Below are the code and all the weights of a small trained network. Each question names an input and a class and asks about switching units off, where a switched-off unit gives its printed mean instead of its output.

import numpy as np


def w(rows, s, z=0):
    codes = np.array(rows[::2]) - 128.0
    scale = np.full(codes.shape[1], s)
    scale[-1] = z or s
    return codes * scale


def norm(h):
    return h / np.sqrt((h * h).mean(-1, keepdims=True) + 1e-5)


def f(y):
    return np.maximum(y, 0)


def log_softmax(a):
    a = a - a.max(-1, keepdims=True)
    return a - np.log(np.exp(a).sum(-1, keepdims=True))


def net(x, mask):
    res = np.array(x, float).reshape(1, 6) / 4 @ E
    u = 0
    for l in range(3):
        y = f(norm(res) @ A[l][:, :-1].T + A[l][:, -1])
        res = res + np.where(mask[u : u + 9], y, B[l][:, -1]) @ B[l][:, :-1]
        u += 9
    return log_softmax(norm(res)[-1] @ U[:, :-1].T + U[:, -1])


A, B = {}, {}
E = w([
[120,132,130,142,135,125],'x0',
[142,131,135,88,91,136],'x1',
[122,124,112,100,116,254],'x2',
[215,137,97,191,84,149],'x3',
[183,162,147,103,203,85],'x4',
[130,132,132,117,116,131],'x5',
],0.0098)
A[0] = w([
[66,133,254,75,171,168,55],'L0N0',
[118,50,112,140,143,119,69],'L0N1',
[154,146,136,121,204,186,48],'L0N2',
[135,117,95,182,62,51,134],'L0N3',
[66,42,112,87,93,178,167],'L0N4',
[106,84,147,45,60,128,253],'L0N5',
[148,131,165,88,198,168,113],'L0N6',
[119,21,146,118,120,46,130],'L0N7',
[66,94,108,144,146,100,145],'L0N8',
],0.0083,0.0031)
B[0] = w([
[166,74,137,167,129,168,224],'L0N0',
[109,138,157,119,143,105,142],'L0N1',
[133,79,121,94,106,165,179],'L0N2',
[165,38,254,74,100,124,248],'L0N3',
[85,124,120,184,165,69,255],'L0N4',
[70,121,132,205,169,89,251],'L0N5',
[62,203,193,108,150,248,195],'L0N6',
[66,184,169,165,43,171,231],'L0N7',
[77,148,150,121,23,82,206],'L0N8',
],0.0065,0.0046)
A[1] = w([
[42,142,166,73,132,37,172],'L1N0',
[171,65,148,133,107,99,39],'L1N1',
[39,179,185,188,112,68,253],'L1N2',
[146,23,94,158,182,57,186],'L1N3',
[68,33,98,191,29,128,154],'L1N4',
[219,218,106,161,160,81,142],'L1N5',
[178,107,46,197,96,145,140],'L1N6',
[168,45,2,155,128,224,113],'L1N7',
[208,198,80,221,100,222,86],'L1N8',
],0.0077,0.0024)
B[1] = w([
[94,192,134,109,114,190,213],'L1N0',
[234,48,128,159,189,170,155],'L1N1',
[195,189,76,65,151,124,254],'L1N2',
[133,103,183,35,63,170,163],'L1N3',
[95,141,103,254,99,126,233],'L1N4',
[100,33,16,75,121,61,169],'L1N5',
[56,225,215,148,131,177,171],'L1N6',
[90,151,137,102,89,24,182],'L1N7',
[97,222,153,50,151,33,191],'L1N8',
],0.0063,0.0086)
A[2] = w([
[151,105,193,148,130,152,251],'L2N0',
[112,83,117,130,147,215,236],'L2N1',
[131,145,193,53,184,157,230],'L2N2',
[250,14,150,120,137,69,228],'L2N3',
[135,159,129,66,169,165,213],'L2N4',
[101,80,102,193,191,165,176],'L2N5',
[164,63,95,243,67,122,70],'L2N6',
[253,197,108,1,133,181,199],'L2N7',
[205,170,103,115,182,178,48],'L2N8',
],0.01,0.0011)
B[2] = w([
[181,16,201,178,94,207,168],'L2N0',
[69,67,104,177,141,167,168],'L2N1',
[251,122,134,161,85,142,225],'L2N2',
[72,73,18,130,127,151,241],'L2N3',
[225,82,173,59,137,84,200],'L2N4',
[216,85,40,118,167,173,167],'L2N5',
[180,131,223,2,187,170,203],'L2N6',
[97,147,114,141,180,64,254],'L2N7',
[80,169,121,141,65,146,163],'L2N8',
],0.0079,0.0066)
U = w([
[65,182,182,177,95,113,219],'0',
[205,55,215,112,158,202,193],'1',
[207,197,158,59,209,59,90],'2',
[151,42,7,99,179,66,3],'3',
[67,99,62,176,186,194,49],'4',
],0.014,0.0027)

Each question gives the input, the list of numbers given to net, and the class t.
The units are the neurons (one row each of A and B). Each row of codes is followed by its name. A weight is (code - 128) times the scale printed after its matrix; where a second scale follows, it is the last column's (A, B and U).
mask holds one flag per neuron, layer by layer. A switched-off neuron (its flag False) gives its mean, the last column of its row in B, instead of its output. The means were averaged over made-up inputs and are rounded, as every weight is.
A unit's drop is (log p(t) with every unit on - log p(t) with that unit switched off) / (log p(t) with every unit on - log p(t) with every unit switched off).
The circuit of an input: a set's keep is (log p(t) with only the set's units on - log p(t) with every unit switched off) / (log p(t) with every unit on - log p(t) with every unit switched off). Starting from the 12 units with the biggest drops (on a tie, the unit counted first), units are removed one at a time, each time the one whose removal leaves the highest keep (on an exact tie, the one counted first), for as long as the keep stays at least 0.8.
units of the circuit, in order: the units of the circuit, biggest drop first
top k neurons: the k neurons with the biggest drops, biggest first
top k neurons in layer l: the k neurons of layer l with the biggest drops, biggest first
drop of u: that unit's drop, to one decimal
input [-2,-8,-5,8,2,-4], class 3: units of the circuit, in order -> [L1N5]
input [3,6,3,-1,-1,2], class 4: top 2 neurons -> [L0N5 L0N4]
input [6,6,3,1,-3,-7], class 0: units of the circuit, in order -> [L0N3 L2N3 L1N7]
input [-3,1,3,1,-3,-5], class 0: units of the circuit, in order -> [L0N3 L1N7 L2N3]
input [2,3,-6,6,0,2], class 1: top 3 neurons -> [L0N3 L2N6 L2N0]
input [6,8,-6,1,6,8], class 3: units of the circuit, in order -> [L1N5 L2N3 L1N8]
input [0,-7,4,1,3,-3], class 2: top 2 neurons in layer 0 -> [L0N3 L0N5]
input [2,-7,7,7,3,-4], class 2: top 2 neurons in layer 1 -> [L1N8 L1N4]
input [0,3,1,-8,-2,1], class 4: top 4 neurons -> [L0N0 L1N8 L1N7 L2N5]
input [-7,-7,1,7,-3,-4], class 0: top 2 neurons -> [L1N8 L1N6]
input [7,4,2,-8,-2,2], class 4: top 4 neurons -> [L0N0 L1N8 L2N5 L1N7]
input [-5,-8,-3,6,4,-8], class 3: top 2 neurons -> [L2N3 L1N5]
input [2,1,-2,7,2,-8], class 3: top 3 neurons -> [L2N3 L1N5 L1N4]
input [7,2,0,2,1,1], class 3: top neuron in layer 2 -> [L2N3]
input [5,-2,8,1,0,7], class 0: top 3 neurons -> [L1N7 L1N2 L1N8]
input [-1,3,6,3,7,4], class 2: top 3 neurons -> [L2N7 L0N3 L1N8]
input [7,-1,-7,3,8,8], class 3: top 2 neurons -> [L2N3 L1N5]
input [-2,-1,8,8,-6,-3], class 0: top 2 neurons -> [L1N8 L1N7]
input [1,-7,-5,2,4,2], class 3: drop of L2N3 -> 0.3
input [1,6,-6,3,-6,-3], class 1: units of the circuit, in order -> [L0N3]
input [-8,6,-7,-7,-1,-6], class 0: drop of L0N7 -> 0.8
input [-1,7,-5,-4,-1,4], class 0: drop of L0N7 -> 0.4
input [4,7,-4,2,2,0], class 3: top 2 neurons in layer 2 -> [L2N3 L2N7]
